Below is a small trained network, with its code and all its weights. Each question gives an input and a class and asks what happens when units are switched off, that is, made to give their printed mean instead of their output.

import numpy as np


def w(rows, s, z=0):
    codes = np.array(rows[::2]) - 128.0
    scale = np.full(codes.shape[1], s)
    scale[-1] = z or s
    return codes * scale


def f(y):
    return np.maximum(y, 0)


def log_softmax(a):
    a = a - a.max(-1, keepdims=True)
    return a - np.log(np.exp(a).sum(-1, keepdims=True))


def net(x, mask):
    res = np.array(x, float).reshape(1, 8) / 4 @ E
    y = f(res @ A[0][:, :-1].T + A[0][:, -1])
    res = res + np.where(mask, y, B[0][:, -1]) @ B[0][:, :-1]
    return log_softmax(res[-1] @ U[:, :-1].T + U[:, -1])


A, B = {}, {}
E = w([
[97,103,150,219,218,73],'x0',
[119,128,126,133,120,126],'x1',
[125,128,129,132,123,127],'x2',
[75,228,200,154,165,176],'x3',
[134,129,129,127,131,129],'x4',
[160,129,8,181,135,209],'x5',
[132,128,132,127,132,129],'x6',
[116,125,124,129,123,127],'x7',
],0.016)
A[0] = w([
[93,77,192,150,195,2,145],'n1',
[101,179,162,39,88,82,235],'n2',
[165,205,69,124,84,213,98],'n3',
[93,100,65,220,208,135,16],'n4',
[106,104,180,7,75,117,163],'n5',
[174,35,91,116,113,31,254],'n6',
[198,43,70,120,67,148,165],'n7',
],0.013,0.0064)
B[0] = w([
[60,146,123,154,174,135,250],'n1',
[174,161,148,124,166,87,227],'n2',
[84,176,92,106,127,177,210],'n3',
[210,155,115,122,138,52,192],'n4',
[172,115,94,108,147,103,227],'n5',
[86,73,5,76,166,143,240],'n6',
[136,73,116,135,90,149,230],'n7',
],0.018,0.023)
U = w([
[224,38,64,89,164,32,203],'0',
[16,142,47,99,182,173,48],'1',
[247,225,170,131,163,73,254],'2',
[51,126,227,181,197,102,45],'3',
[130,46,80,116,17,193,111],'4',
],0.011,0.004)

Each question gives the input, the list of numbers given to net, and the class t.
The units are the neurons (one row each of A and B). Each row of codes is followed by its name. A weight is (code - 128) times the scale printed after its matrix; where a second scale follows, it is the last column's (A, B and U).
mask holds one flag per neuron, in row order. A switched-off neuron (its flag False) gives its mean, the last column of its row in B, instead of its output. The means were averaged over made-up inputs and are rounded, as every weight is.
A unit's drop is (log p(t) with every unit on - log p(t) with that unit switched off) / (log p(t) with every unit on - log p(t) with every unit switched off).
The circuit of an input: a set's keep is (log p(t) with only the set's units on - log p(t) with every unit switched off) / (log p(t) with every unit on - log p(t) with every unit switched off). Starting from all 7 units, units are removed one at a time, each time the one whose removal leaves the highest keep (on an exact tie, the one counted first), for as long as the keep stays at least 0.8.
circuit, biggest first: the units of the circuit, biggest drop first
top k neurons: the k neurons with the biggest drops, biggest first
drop when u is switched off: that unit's drop, to one decimal
input [-8,7,2,-8,-7,5,5,-8], class 4: circuit, biggest first	(n7)
input [-6,8,-4,-4,8,6,4,8], class 4: top 2 neurons	(n7; n1)
input [7,-5,3,6,-6,3,-3,1], class 2: top 2 neurons	(n4; n6)
input [-2,6,-4,-1,0,4,-4,-6], class 4: top 2 neurons	(n1; n7)
input [-7,-8,-1,1,2,-4,-5,7], class 2: top 2 neurons	(n6; n2)
input [-1,-7,-8,-8,4,2,-2,-6], class 4: circuit, biggest first	(n7; n2)
input [-8,0,-2,-5,-7,1,-1,-6], class 4: top 3 neurons	(n7; n3; n4)
input [5,2,2,5,-8,8,-4,6], class 2: top 2 neurons	(n4; n6)
input [1,5,4,-3,-1,0,-3,-8], class 1: top 4 neurons	(n4; n5; n2; n6)
input [2,-1,3,-1,-4,5,8,-1], class 0: top 2 neurons	(n4; n1)
input [3,5,4,1,8,-4,-7,1], class 3: top 2 neurons	(n6; n3)
input [-3,-5,4,0,-1,4,1,6], class 4: top 2 neurons	(n1; n6)
input [7,1,-5,-4,-1,0,-8,3], class 1: top 2 neurons	(n1; n5)
input [4,-7,6,-5,5,-8,-1,6], class 1: top neuron	(n1)
input [5,-7,0,3,8,0,7,-3], class 3: drop when n6 is switched off	0.5
input [0,1,-6,-3,4,4,4,-3], class 4: drop when n7 is switched off	0.2
input [5,6,-6,4,4,-7,2,4], class 3: drop when n4 is switched off	0.0
